Each row was made from one walk, in order. Every step used is in the known rows, and no mark comes twice. Write each row's walk.
Each row is shifted at random along 8 fixed directions that mean nothing.
Known rows
karo girar kisis lovun limek: [ 0.02  0.39  1.10  0.09 -2.27  1.32 -0.28 -1.20  0.94  0.59  0.53 -0.44
 -1.84 -0.53 -0.02  1.06 -3.06  1.38 -1.14 -1.22 -1.61  1.44 -2.41 -1.01
  1.32 -0.49  1.42  1.98 -1.10 -0.84  2.01 -0.47  0.34 -0.48  1.97 -0.19
 -1.48 -2.12 -1.51  0.70 -0.83 -0.98 -1.01]
bupu kisis kisu lovun limek lilasu girar karo: [-1.34  0.98  1.75 -0.08 -2.80  2.44 -1.04  1.57  0.92 -1.76 -1.51  0.41
 -1.97 -0.27  1.56  0.45 -2.91  1.71 -1.52 -2.97 -2.60  1.61 -3.21  0.45
  2.29 -0.58  2.65  2.61 -0.60 -0.66  1.46  0.03  0.33 -0.77  1.94 -1.32
 -1.83 -2.72 -2.70  1.52 -2.12  0.16  0.46]
lilasu girar bupu kisis kisu limek lovun: [-1.77 -0.51  0.30  1.31 -0.40  2.32 -2.39  0.47  0.63 -1.80 -0.07  0.35
 -3.56 -1.63  0.81  1.30 -3.77  3.06 -0.47 -0.14 -1.57  2.52 -1.90 -0.95
  1.62 -2.01  0.32  3.94 -0.95 -1.99  1.47  0.49  0.33  2.31  0.23  0.02
 -2.39 -1.16 -2.23  1.65 -3.66 -0.38 -1.71]
kisis kisu karo girar bupu lilasu: [-1.80 -1.64  2.24  0.72 -0.65  3.76 -4.84 -2.62 -0.39 -1.88 -0.37  1.76
 -7.44  0.09 -0.10 -1.60 -5.07  3.37  1.41 -0.20  1.05  3.27 -0.51 -1.64
 -0.08 -2.01  1.85  1.66 -0.60 -3.28  2.84  3.90  2.22  2.71  0.64  1.19
 -2.79 -0.63 -1.64  4.22 -4.78  1.87 -1.87]
karo limek lilasu lovun bupu kisis girar: [ 0.52  0.24  1.33  0.34 -2.50  1.57 -0.42  1.71  1.37 -1.58 -1.24 -0.72
 -2.60 -2.19 -0.25  2.03 -2.71  1.21 -0.60 -1.76 -2.17  1.71 -2.44 -1.19
  1.92 -2.39  0.12  3.10 -0.74 -1.34  1.33 -0.73  0.28  0.24  1.26 -0.22
 -1.96 -2.18 -2.47  1.74 -1.31  0.25  0.21]
limek lilasu girar bupu lovun: [-0.72  0.18  0.09 -0.04 -0.91  1.02 -1.10 -1.31  1.71 -0.90 -0.17 -0.28
 -4.13 -1.98 -1.31  1.39 -3.41  1.43 -0.56 -0.02 -0.44  1.54 -1.80 -1.58
  0.43  0.08 -0.52  3.02 -1.79 -1.57  3.23  2.02  0.17  2.42  1.36  0.25
 -3.12 -1.49 -2.42  1.65 -2.41  1.52  0.14]
kisis lovun bupu kisu: [ 0.49  0.36 -0.40 -0.28 -1.70  2.82 -1.67 -0.29  2.46 -1.24  1.57  0.53
 -3.47 -0.79 -0.72  0.78 -3.33  1.60  0.46 -1.00 -0.52  1.20 -1.91 -0.74
  0.75 -1.33  0.06  3.08  0.60 -1.46  1.08  0.00 -0.03  0.83  0.20  0.47
 -2.49 -0.09 -1.89  2.10 -2.44 -0.94 -2.45]
girar lilasu lovun limek: [-1.11  0.04  1.52  0.28 -2.84  0.55 -0.51 -0.47  1.02 -0.74 -1.77 -0.54
 -2.98 -0.34  0.05  0.72 -3.00 -0.37 -0.88 -1.70 -0.58  1.03 -2.45 -0.25
  0.54 -0.89  1.96  0.46 -0.17 -0.31  3.68  0.16  0.15 -0.75  2.32  0.33
 -1.25 -1.53 -1.65  2.01 -1.48 -0.03 -0.20]
girar kisis kisu limek: [-1.38 -1.06  0.18 -0.05 -0.21  0.66 -1.57 -2.65 -0.46 -1.01 -1.36  0.26
 -1.89 -1.12  0.94  0.49 -3.96  1.59 -0.71  1.15  0.53  1.71 -0.66 -1.08
  1.34 -0.31  0.82  2.15 -2.08 -1.55  2.91  0.40  2.47  1.12  1.42 -0.70
  1.32  0.58 -0.26  1.97 -2.77  2.11 -0.81]
karo lovun bupu kisis kisu limek lilasu: [-0.74  0.71  2.43 -0.23 -1.05  2.13 -1.99  0.09  1.28 -1.58  0.24 -0.09
 -3.30 -0.76  1.09  1.70 -2.53  2.92 -0.64  0.34 -1.06  2.61 -2.58 -2.39
  2.61 -2.43 -0.52  3.72 -0.19 -0.94  1.55  0.46  0.70  1.29  1.00  0.44
 -1.94  0.60 -1.79  1.37 -3.44 -0.36 -0.55]
kisu kisis lovun bupu: [ 0.27 -0.38 -1.02 -0.20 -0.89  0.45 -0.69 -1.86  1.24 -0.70  0.66 -0.11
 -2.02 -1.07 -0.15  1.28 -3.18  0.59 -0.97  0.06 -0.14  1.91 -1.97 -0.92
  0.38 -0.21 -0.78  1.90 -0.63 -1.23  1.33 -0.28  0.92  0.79  1.10 -0.33
 -0.07 -0.05 -1.54  2.11 -2.18 -0.30 -1.58]
girar lilasu lovun bupu kisis kisu limek: [-0.41  2.33  2.11 -0.70 -2.81  3.10 -0.13  1.11  0.89 -2.40 -1.47 -1.90
 -1.09  0.60  0.87  2.15 -3.02 -0.90 -2.05 -2.14 -1.39 -0.04 -2.91 -0.82
  3.20 -0.56  1.11  2.67  0.29  1.53 -0.06 -1.08 -0.41  0.66  0.94 -1.25
 -1.31 -1.07 -2.05 -0.36 -0.45  0.30 -0.74]
kisis kisu lovun bupu: [-0.28  0.40 -0.22  0.22 -1.89  2.83 -1.73 -0.77  1.71 -1.64  0.86  0.73
 -2.93 -0.63 -0.06  0.45 -4.20  1.00 -0.36 -1.04  0.20  2.05 -2.54 -0.43
  0.49 -0.18  0.92  2.42 -0.18 -1.35  1.87  1.05  0.32 -0.78  1.29  0.04
 -2.38 -0.16 -1.51  1.98 -2.47 -0.29 -1.79]
kisis kisu lovun limek lilasu girar: [-1.03  1.42  0.72 -0.73 -1.21  1.11  0.59 -0.29  0.92 -0.34 -0.74 -0.27
 -0.01 -0.35  0.93  1.70 -2.10  1.85 -3.56  0.41 -2.78  1.11 -2.96  0.14
  2.11 -0.92  0.79  1.75 -1.05 -0.45  2.19 -1.62  0.32  0.07  3.20 -0.43
  0.58 -1.12 -1.62  0.76 -2.75 -0.95  0.54]
kisu karo lovun limek lilasu: [-2.58 -0.69  1.33  0.73 -1.19 -0.16 -2.02  0.68  0.92 -1.05 -0.22 -0.47
 -3.57 -1.47  1.22  2.69 -2.30  1.60  0.15 -0.97 -0.81  3.21 -3.42 -0.75
  2.25 -2.25  0.41  1.70 -0.83 -0.66  2.03 -0.71  0.93 -0.61  1.03  1.07
 -0.78 -0.95 -1.78  2.81 -3.30 -0.68 -2.25]
karo limek lovun bupu: [-0.19  0.12 -0.25  0.26 -1.04  0.26 -0.75 -0.55  2.00  0.52  1.25 -0.60
 -3.24 -1.95 -0.68  2.24 -3.77  1.69  0.45  0.53 -1.72  2.30 -2.45 -1.49
  0.40 -1.86 -0.71  3.40 -1.11 -2.04  1.40 -0.35  0.91  0.13  0.60  0.74
 -1.17  0.38 -1.12  1.62 -2.47 -0.63 -2.38]
girar karo limek lilasu lovun bupu kisu: [ 0.62  0.00  0.64 -1.68 -0.51 -0.78 -0.36 -0.92  1.02 -1.44 -1.82 -0.29
 -1.64 -1.37  0.80  1.53 -2.05  0.27 -1.59  1.89 -2.57  2.22 -2.23 -1.13
  1.14 -1.54 -0.17  2.04  0.01 -0.47  2.18 -1.51  1.49  2.14  0.52 -0.33
 -0.09  0.44 -1.65  2.59 -2.14 -0.16 -0.18]
limek lilasu girar karo lovun bupu kisis: [ 0.59  1.27  0.55 -0.93 -1.29  1.74 -1.35  0.08  2.20 -1.64  0.44 -0.91
 -2.10 -0.02  0.01  0.12 -2.55  1.07 -0.94 -1.31 -1.69  1.49 -3.34 -1.22
  1.65 -1.68  0.83  2.49  1.17 -0.44  0.13  0.70  0.43  2.27  0.76 -0.32
 -2.68 -0.96 -2.65  2.00 -0.65 -0.61 -1.34]
kisis lovun bupu kisu limek lilasu: [-0.41 -0.90  1.66 -0.34 -1.90  0.73 -1.43  0.10  1.52 -2.28 -1.47  0.86
 -2.71 -2.08  1.98  1.91 -1.84  1.90 -0.43 -0.26 -1.21  2.62 -2.30 -1.57
  1.60 -2.16 -0.35  3.52 -0.68 -1.65  3.36 -0.71  0.77  0.32  1.35  1.03
 -0.70 -0.11 -2.08  2.70 -5.40 -0.34  1.47]
limek lovun bupu lilasu girar kisis: [ 0.14  1.69  1.21 -1.08 -0.84  2.71  0.17 -2.02  2.36  0.53  0.17 -0.89
 -2.06  1.14 -1.24  0.30 -2.96  0.89 -2.37  0.16 -2.38  0.46 -2.03 -1.71
  0.27 -1.19  1.34  2.65  0.01 -0.57  1.20  1.67 -0.42  3.44  2.92 -0.42
 -1.63 -1.80 -1.37  1.07 -1.51 -0.63 -0.87]
bupu lovun limek lilasu girar karo: [-1.57  0.45  1.13 -0.71 -0.73  0.06 -0.76 -1.87  0.19  1.10 -1.06  0.03
 -4.39 -0.49 -1.10  0.20 -3.74  2.09 -1.37 -0.16 -0.96  1.00 -2.33 -0.55
  0.87  0.32  1.05  1.05 -2.22 -1.63  2.68  2.26  1.66  0.79  2.37 -0.56
 -0.60 -1.31 -1.58  2.68 -2.46  2.00 -0.37]
girar bupu kisis kisu karo lovun limek: [-0.93 -0.25  0.52 -0.09 -0.76  1.09 -1.88 -0.03  0.38 -1.92  0.51 -0.69
 -2.84 -0.87  1.24  1.59 -3.33  1.61 -0.60 -0.55 -1.74  2.12 -2.45 -0.97
  2.71 -0.09  0.99  2.40 -1.10  0.09  0.71 -0.98  2.12  0.85  0.41 -0.77
 -0.80 -0.32 -2.19  2.13 -1.43 -0.05 -2.38]
lovun limek lilasu girar bupu kisis kisu: [-0.82 -0.67  1.57 -0.23  0.06  1.07 -0.65 -0.85  0.66 -1.31 -1.70 -0.44
 -2.08 -0.59  1.35 -0.37 -1.90  1.88 -2.24  1.02 -2.62  1.92 -1.33 -0.30
  1.87 -1.95  0.85  1.56  0.80 -1.25  2.12 -0.25  1.45  3.35  1.48  0.26
 -1.05  0.06 -1.92  2.28 -2.60  0.31  0.76]
lovun limek lilasu girar bupu kisu karo: [-1.62  0.56  1.40 -0.64 -0.88  1.69 -1.95 -1.17  1.64 -1.96 -0.85  0.51
 -3.04  0.25  1.80 -0.62 -2.15  1.92 -1.02  0.29 -2.51  1.49 -2.92 -0.18
  1.78 -1.27  0.99  2.32  0.20 -0.64  1.74  0.27  0.96  2.54  1.25  0.60
 -0.81 -0.72 -2.13  3.20 -3.46 -0.42 -1.28]
kisis lovun limek lilasu: [-0.92  1.93  2.12  0.01 -1.77  0.80  0.27 -0.16  2.09  1.48  0.58 -0.94
 -2.14 -0.67 -0.01  2.97 -1.99  1.94 -1.29 -0.28 -2.23  1.26 -3.17 -1.44
  1.93 -0.81 -0.75  2.68 -1.33 -0.39  2.28 -1.07 -0.63 -0.89  2.65  0.40
 -0.58 -1.02 -1.32  0.03 -2.60 -0.27 -0.14]
kisu karo girar kisis lovun limek: [ 1.09  0.98  0.22 -1.50 -2.25  0.47 -0.23 -1.37  1.60 -1.24 -0.06 -0.78
  1.08  0.25  1.59  0.46 -2.16 -0.36 -1.66 -1.42 -2.53  0.85 -3.59 -0.01
  1.85  1.09  2.07  1.60 -1.38  0.91  0.84 -1.85  1.52 -1.49  2.58 -0.53
 -0.29 -1.91 -2.12  1.22  0.30 -0.16 -0.67]
limek lilasu girar kisis kisu karo lovun: [-2.04 -1.21 -0.30 -0.08 -0.15  0.81 -2.76  0.00 -0.86 -2.63 -0.86 -0.11
 -2.10 -0.71  0.57  0.84 -3.35  1.17 -1.08 -0.49 -0.15  3.24 -1.92 -0.10
  1.85 -1.58  1.55  1.19 -0.95 -0.39  0.72  0.26  1.47  1.29  1.08 -0.86
 -1.17 -1.51 -1.86  3.19 -1.82  0.25 -2.55]
kisis lovun limek lilasu girar bupu kisu: [ 0.58 -0.51 -0.04 -0.90 -0.35  0.05 -1.03 -1.30  1.02 -1.86 -1.90 -0.28
 -2.04 -0.92  1.15 -0.15 -1.93  0.61 -1.62  1.09 -1.89  1.22 -2.04  0.28
  1.93 -0.03  0.61  1.86 -0.22 -0.45  2.42  0.18  0.85  2.06  1.45  0.68
 -2.41 -1.14 -2.66  2.98 -1.70  0.33  0.00]
lovun bupu girar lilasu: [ 1.25  1.44 -0.42 -1.71 -0.56  2.05 -0.37 -3.11  2.27 -0.60 -0.01  0.01
 -2.22 -0.04 -0.09  0.40 -2.71  0.27 -0.66  0.66  0.04  0.26 -1.82 -1.21
  1.51  0.60  0.06  2.14 -0.16  0.10  1.56  1.20  0.73  2.74  0.69  0.45
 -1.64  0.18 -1.56  1.87  0.35  1.11 -1.40]
limek lilasu girar kisis kisu lovun: [-2.08 -0.77 -1.06 -0.12  0.01  1.18 -1.50 -1.32 -0.39 -1.16 -0.24  0.07
 -1.89 -0.29 -0.59  0.39 -3.96  1.18 -2.24  0.47  0.13  1.45 -1.71  0.75
  1.58  0.62  1.40  1.60 -2.05 -1.04  1.32  1.33  1.28  0.91  2.08 -0.68
 -0.49 -1.67 -1.10  2.41 -0.96  1.64 -2.74]
lovun bupu lilasu girar kisis: [-1.25  0.20 -1.35  0.07 -1.43  2.71  0.19  0.19  0.92 -1.49  0.51 -1.52
 -2.46 -1.43 -0.79  2.54 -3.44  0.06 -0.44 -1.49 -0.78 -0.13 -0.71 -0.17
  1.76 -0.83  0.93  3.57 -0.90 -0.97  0.08 -0.75 -0.22  3.19  0.31 -1.68
 -0.37 -2.65 -1.65  1.01 -0.89 -0.22 -3.21]
lovun bupu kisis girar karo: [ 1.13  1.72  0.96 -0.19  0.08  2.58 -1.79 -3.07  1.59  0.67 -0.24  0.39
 -3.65  0.23 -0.57 -0.94 -3.72  1.81 -0.25  0.25 -0.14  1.45 -2.25 -2.03
  0.69  0.20  0.24  1.88 -0.25 -0.75  1.30  2.98  0.28  2.54  0.96 -0.81
 -2.74 -0.73 -1.28  2.15 -0.40  1.47 -1.71]
kisu kisis lovun bupu lilasu girar: [ 1.21  2.52  0.61 -1.15 -1.74  2.80 -0.29 -2.54  0.99  0.34 -0.26 -0.89
 -2.80  1.17 -1.57  0.80 -3.69  0.97 -2.11  0.28 -0.13 -0.37 -1.85 -1.44
  1.23  0.53  0.12  2.32 -1.19 -0.10  0.52  2.41 -0.31  2.06  2.87 -1.18
 -1.59 -1.87 -1.73  0.60 -1.09  0.47 -1.38]
karo lovun bupu lilasu girar kisis: [ 0.90  1.62  0.50 -1.15 -1.53  3.52 -0.72 -1.89  2.18 -0.79  1.38 -0.19
 -2.56  0.35 -1.16  0.17 -3.46  1.85 -1.06 -0.28 -1.37  0.57 -1.37 -2.43
  0.40 -1.13  1.24  3.44 -0.38 -0.80  1.79  1.48 -0.11  3.24  2.28 -1.24
 -1.96 -1.68 -1.75  1.04 -1.20 -1.28 -1.10]
lovun bupu girar karo: [ 0.49  2.68  0.02 -0.67  0.28  3.43 -0.33 -1.55  3.32 -0.13  1.45  0.44
 -1.65 -0.53  0.70  1.73 -2.39  1.47 -0.47  0.01 -2.23  1.89 -3.09 -1.73
  1.44 -1.63 -0.49  2.65  1.51 -0.08  0.69 -1.36 -0.66  3.69 -1.11 -0.59
 -1.31 -0.28 -1.64  0.69 -1.21 -2.00 -2.46]
lilasu lovun bupu kisis kisu karo limek: [-1.31  0.32  0.87  0.59 -1.14  2.65 -2.04  0.65  0.49 -1.46  1.26 -0.09
 -4.04 -1.14 -0.24  2.03 -3.87  2.37  0.49  0.34 -1.51  2.33 -1.80 -1.15
  1.61 -2.60 -0.29  2.98 -0.54 -0.56 -0.37 -1.08  0.90  1.91 -0.66 -1.12
 -0.76 -0.26 -1.10  1.46 -1.83 -1.32 -4.92]
bupu girar karo lilasu lovun: [ 0.49  1.08  0.81 -0.94 -1.01  1.40 -1.16 -0.84  1.56 -1.92 -1.34  0.24
 -0.99 -0.43  0.35  0.88 -2.51  0.75 -1.44 -0.24 -1.92  2.28 -3.09 -1.68
  0.33 -1.91  0.79  1.10  0.39 -0.35  2.79 -0.72  0.77  1.73  1.23 -0.12
 -0.69 -1.06 -2.63  1.76 -1.20 -0.50  0.18]
kisis kisu karo girar bupu lovun limek: [-1.64 -0.19  0.75  0.12  0.11  2.22 -1.85 -0.81  0.66 -1.33  1.26 -0.04
 -4.35 -0.96  0.53  1.63 -3.31  1.75 -0.38 -0.13 -1.65  2.52 -2.49 -0.47
  2.07 -0.52  0.48  1.82 -0.85 -0.33  0.84 -0.45  1.18  1.78 -0.58  0.28
 -2.72 -0.82 -2.34  1.96 -1.88 -0.87 -3.52]

Write each row's walk
[ 0.68 -0.47  1.01  0.55 -3.28  1.86 -1.37  0.63  1.17 -2.28 -0.39  0.22
 -3.46 -2.01  0.98  0.30 -2.87  2.46  0.36 -1.81 -2.06  1.39 -1.71 -1.29
  1.09 -0.47  0.94  3.98 -1.45 -1.55  2.97  0.54  0.50  0.18  1.92 -0.30
 -3.05 -2.37 -3.49  1.72 -1.96 -0.77  0.78]  karo lilasu girar bupu kisis lovun limek
[ 0.19  1.35 -1.13 -2.17 -0.03  0.48 -1.56 -1.61 -0.18 -2.11 -0.28 -1.96
 -1.03  1.27 -0.28 -0.61 -3.54 -1.11 -2.11  0.57 -0.30  0.59 -3.13  0.71
  2.82  1.74  1.26  1.14 -0.88  1.29 -1.79  1.71  1.81  0.76  1.84 -1.15
 -2.01 -0.67 -1.98  2.76  1.63  1.85 -3.68]  limek lilasu girar kisis kisu karo lovun bupu
[-0.62  0.51  2.13 -0.13 -1.13  1.52 -0.55  0.34  2.28 -1.65 -1.85 -0.14
 -1.73 -0.63  2.14  1.63 -1.57  0.59 -2.20 -1.13 -3.14  2.13 -3.96 -0.38
  2.85 -0.72  1.03  2.31 -0.19  0.18  2.76 -0.80 -0.23  0.08  1.84  1.19
 -2.27 -2.22 -2.73  2.14 -2.29 -0.47  0.88]  kisis girar bupu kisu lovun limek lilasu
[-1.29 -0.78  1.44  0.18 -0.57  0.18 -3.11 -1.78 -0.92 -1.42 -2.56  0.13
 -4.49 -0.81  0.25  1.00 -3.47  1.71 -1.46  1.18  0.61  3.58 -2.18 -2.28
  1.47 -1.38  0.49  1.50 -0.84 -0.63  2.75  2.78  0.74  3.12  1.14  0.22
 -2.49 -1.29 -1.80  3.41 -3.47  0.42 -0.92]  limek lilasu girar bupu kisu karo lovun
[-0.14  0.90  0.29 -1.20 -1.35  0.12 -0.28 -0.95  0.69 -0.50 -1.63 -0.77
 -1.19  0.44  0.44  0.51 -1.87  0.95 -2.68  0.36 -1.54  0.27 -2.79  0.85
  2.85 -0.14  0.62  1.57 -0.78 -0.02  0.71  0.28  0.71  0.39  2.52  0.10
 -1.01 -1.62 -2.26  1.83 -0.84  0.37 -1.01]  bupu kisu kisis lovun limek lilasu girar
[-2.74  0.27  0.55 -0.37  0.32  1.35 -1.17 -1.13  0.83 -0.19  1.65 -0.31
 -2.46  0.46 -0.09  0.38 -2.70  2.66 -1.89  0.33 -2.44  1.51 -2.72 -0.60
  1.70 -2.02  1.00  1.59 -0.72 -0.64  0.72 -0.33  1.04  2.87  1.76 -0.49
  0.89 -1.53 -1.22  2.51 -1.80 -1.75 -3.70]  kisu karo lovun limek lilasu girar kisis
[-1.61 -0.27  1.63  0.47 -0.81  0.45 -2.16 -0.44 -0.05 -0.63 -1.69  0.49
 -3.84 -0.67 -0.30  0.30 -3.81  1.90 -0.66 -0.54 -1.39  2.98 -2.63 -0.68
  0.80 -2.23  0.52  0.97 -1.38 -1.80  2.34  0.80  1.29  0.09  1.43 -0.35
 -0.54 -2.06 -1.76  3.00 -1.96  1.14 -1.13]  kisu kisis girar karo limek lilasu lovun
[-0.57 -0.65  0.76 -0.04 -0.45  1.63 -1.11 -1.39  1.17 -1.94 -0.52  0.90
 -2.58 -1.05  1.82  0.87 -2.19  2.43 -1.99  1.44 -2.55  2.30 -2.41 -1.28
  1.22 -1.49  0.64  2.51 -0.32 -0.70  3.67 -0.45  0.51  2.95  1.22  0.64
 -1.12 -1.07 -2.44  2.43 -3.09 -3.07 -0.96]  karo lilasu girar bupu kisu lovun limek
[-0.38 -0.96 -0.12 -0.48  0.23  1.01 -1.79 -1.78 -1.68 -1.52 -1.84  0.83
 -3.92 -1.81  0.65  1.88 -4.08  1.55 -1.13  1.36  0.41  3.17 -1.46 -1.46
  1.88  0.85  0.18  2.07 -2.29 -0.95  1.87  1.72  2.10  1.77  0.09 -0.96
 -1.16 -0.58 -2.06  3.02 -1.57  1.35 -1.66]  kisis kisu lovun bupu girar karo lilasu
[ 1.17  3.81  1.15 -2.51  0.99  3.15 -0.74 -2.56  2.73  0.22  0.75  0.26
 -0.82  2.05  0.75 -0.40 -3.18  1.62 -2.37  0.92 -3.41  0.93 -4.30 -1.12
  2.26  0.11  0.62  2.01  0.46  0.56 -0.42  0.25  1.29  1.76  1.03 -0.29
 -1.04  0.78 -1.76  1.17 -0.75  0.19 -1.50]  kisis kisu limek lovun bupu girar karo
[-0.41  1.03  1.87 -1.57 -1.71  1.97 -0.89 -0.71  0.46 -1.94 -1.30 -0.10
 -1.63  1.18  0.67 -0.50 -2.75  0.82 -2.24 -0.42 -2.71  0.91 -3.03 -0.09
  2.17 -0.15  2.44  1.08 -0.68  0.57  1.08  0.19  2.07  0.02  2.69 -0.53
 -0.58 -1.32 -2.42  2.29  0.03  0.20 -1.12]  bupu girar kisis kisu karo lilasu lovun limek
[-1.94 -0.05  1.90  0.03  0.40  1.19 -0.92 -0.14 -0.68 -0.43 -1.93 -1.78
 -2.88  0.15  0.20  1.29 -2.59  0.99 -2.18  1.17 -1.58  2.09 -2.29 -0.06
  2.97 -3.62  0.20  0.49  0.88  0.10 -1.21 -0.05  0.97  3.89  0.25  0.10
 -0.43 -0.64 -0.90  2.26 -1.71 -0.53 -3.69]  lovun bupu kisis kisu karo limek lilasu girar
[ 0.81  0.82  1.47 -0.38 -1.24  1.76 -1.02 -0.65  0.27  0.09 -1.12  0.22
 -3.05 -0.86  0.04  0.44 -3.75  2.63 -1.09  0.79 -2.29  2.51 -1.37 -1.74
  1.00 -1.32  0.68  3.31 -0.73 -1.26  0.99  1.34  0.80  1.80  1.14 -1.51
 -2.83 -0.36 -1.57  1.15 -1.87  0.03 -0.23]  lilasu girar karo limek lovun bupu kisis kisu
[ 0.38  0.75  1.85 -1.37  0.98  2.73 -0.38 -2.39  1.01  0.62 -0.05 -0.25
 -2.40  1.08 -0.66 -0.21 -3.18  2.21 -2.43  2.48 -3.27  1.81 -0.88 -1.63
  0.62 -2.41  1.00  2.00  0.02 -0.56  0.93  0.93  0.91  4.07  2.20 -0.57
 -1.47 -0.20 -0.80  1.47 -1.69 -1.11 -1.50]  karo limek lovun bupu lilasu girar kisis kisu
[-2.51  0.12  1.06  0.73 -0.59  1.55 -2.48 -0.77  0.48 -1.15  0.71  0.17
 -4.93 -0.67  0.39  0.10 -3.65  2.97 -0.50 -0.13 -1.66  2.42 -2.84 -1.09
  1.32 -1.59  0.44  2.20 -0.81 -1.65  2.18  1.17  0.63  2.24  1.17  0.18
 -1.44 -1.56 -2.18  3.03 -3.54 -1.07 -2.18]  kisu karo lovun limek lilasu girar bupu
[ 0.71  0.10  0.65 -1.00 -0.98  1.62 -1.00 -1.69 -0.02 -1.42 -1.80  0.31
 -2.64 -0.48  0.60  1.56 -2.95  0.78 -1.94 -0.35 -0.12  2.15 -1.25 -2.12
  1.95 -0.22  0.22  2.28 -1.02  0.20  1.92  0.90  0.26  2.12  0.96 -0.93
 -1.97 -1.22 -2.26  2.22 -0.90  0.08  0.19]  karo lovun bupu kisu kisis girar lilasu
[ 0.09  0.73  0.38 -1.76  0.94  1.63 -1.75 -1.27  0.39 -1.76 -0.25  0.57
 -2.29 -0.38  1.53  0.76 -3.23  2.35 -1.07  1.28 -2.53  2.28 -2.77 -1.26
  2.21 -0.40  0.04  2.90 -1.38 -0.81  0.53  0.04  2.62  1.56  0.38 -0.12
 -0.47  0.69 -2.64  2.64 -1.87  0.58 -1.38]  kisis kisu limek lovun bupu girar karo lilasu
[-1.00  0.94  2.04 -0.27  0.44  1.58 -2.31 -0.78 -0.59 -0.71 -1.49 -0.62
 -2.58  0.43  0.54  0.98 -3.32  2.22 -2.10  0.42 -0.76  2.68 -2.82 -1.80
  2.72 -2.20  0.87  1.13 -0.04  0.24  0.86  1.11  0.74  2.81  0.76 -0.87
 -1.69 -0.99 -1.68  1.55 -1.74 -0.09 -1.65]  bupu kisis kisu limek lilasu girar karo lovun
[ 0.35  1.46  1.75  0.06 -1.21  2.33 -1.11  0.15  2.61  0.05 -0.19 -1.22
 -2.88  0.61 -0.31  0.03 -3.16  0.84 -0.59 -1.31 -2.76  1.77 -3.71 -1.02
  1.21 -2.98  1.27  2.15  1.81 -0.25 -0.61  1.11 -0.25  2.34  0.24  0.35
 -3.65 -1.42 -1.95  1.41 -0.36 -1.52 -2.85]  lilasu girar karo limek lovun bupu kisis
[-0.27  1.03  0.99 -0.99 -1.04  1.72  0.52 -0.66  1.84 -0.21  0.42 -0.64
 -2.34 -0.81 -0.88  1.65 -2.74  1.19 -1.63  0.46 -2.88  1.13 -2.39 -1.44
  2.01 -1.72  0.08  3.05 -0.37 -0.79  0.91 -0.49  0.73  2.77  0.78 -0.36
 -0.52 -1.42 -1.43  1.26 -0.14 -0.53 -1.81]  karo limek lilasu lovun bupu girar kisis
[ 0.54 -0.31  0.01 -1.47 -0.38 -0.69 -0.16 -1.94  0.70 -0.52 -2.61 -1.78
 -1.09 -0.13  0.26  1.12 -3.16 -1.86 -1.80  0.26 -1.38  1.49 -3.26 -0.17
  2.74  0.60  1.69  1.20 -1.11  0.96 -0.65  1.06  2.57  1.29  0.93  0.21
 -0.99 -1.46 -1.37  2.92  1.50  2.04 -2.61]  kisu karo limek lovun bupu girar kisis
[-0.24  2.41  2.45 -1.72  1.49  1.82 -0.49 -2.43  0.49 -0.04 -1.98 -0.40
 -1.91  1.51  0.64  0.48 -2.56  0.46 -3.66  1.99 -2.16  1.86 -3.82 -1.11
  2.67 -1.07  0.25 -0.13  1.15  1.00  0.58  0.50  0.81  3.47  0.82 -0.35
 -0.56  0.03 -1.35  1.95 -1.34  0.16 -1.27]  kisis kisu limek lilasu lovun bupu girar karo
[-0.73  0.55 -1.01 -1.52 -0.69  1.22  0.08 -0.74  1.49 -2.37  0.03 -0.59
 -0.30 -0.99  1.26  0.92 -1.90  0.97 -1.77  0.66 -2.34 -0.03 -1.89 -0.03
  2.55 -0.74  0.24  4.10 -0.75 -0.76  0.63 -1.48  0.89  3.11  0.88 -0.85
  0.74 -0.82 -1.82  1.71 -1.57 -0.40 -1.50]  lovun bupu kisu limek lilasu girar kisis
[ 1.14  0.66  1.43 -0.33 -1.45  1.83  0.27  0.99  2.14 -1.09 -1.36 -1.12
 -1.10 -1.41  1.12  2.95 -1.93  0.06 -0.95 -1.70 -3.06  1.95 -2.33 -1.78
  2.11 -1.81  0.28  3.34 -0.50  0.79  0.85 -1.59 -0.62  1.44  0.65 -0.13
 -2.62 -2.01 -2.47  0.78 -0.08 -0.66  0.23]  karo limek lovun bupu kisis girar lilasu
[-2.21  0.05  1.57  0.37 -2.78  0.98 -1.85  0.44  0.04 -0.59  0.11 -0.57
 -3.82 -0.44  0.35  1.19 -3.22  1.33  0.00 -2.35 -0.89  1.63 -3.24  0.23
  2.67  0.19  1.46  2.58 -2.27 -0.89  0.47  0.91  0.75 -1.95  1.78  0.22
 -2.05 -3.07 -2.06  2.10 -1.21  1.13 -2.59]  kisu karo girar kisis lovun limek lilasu
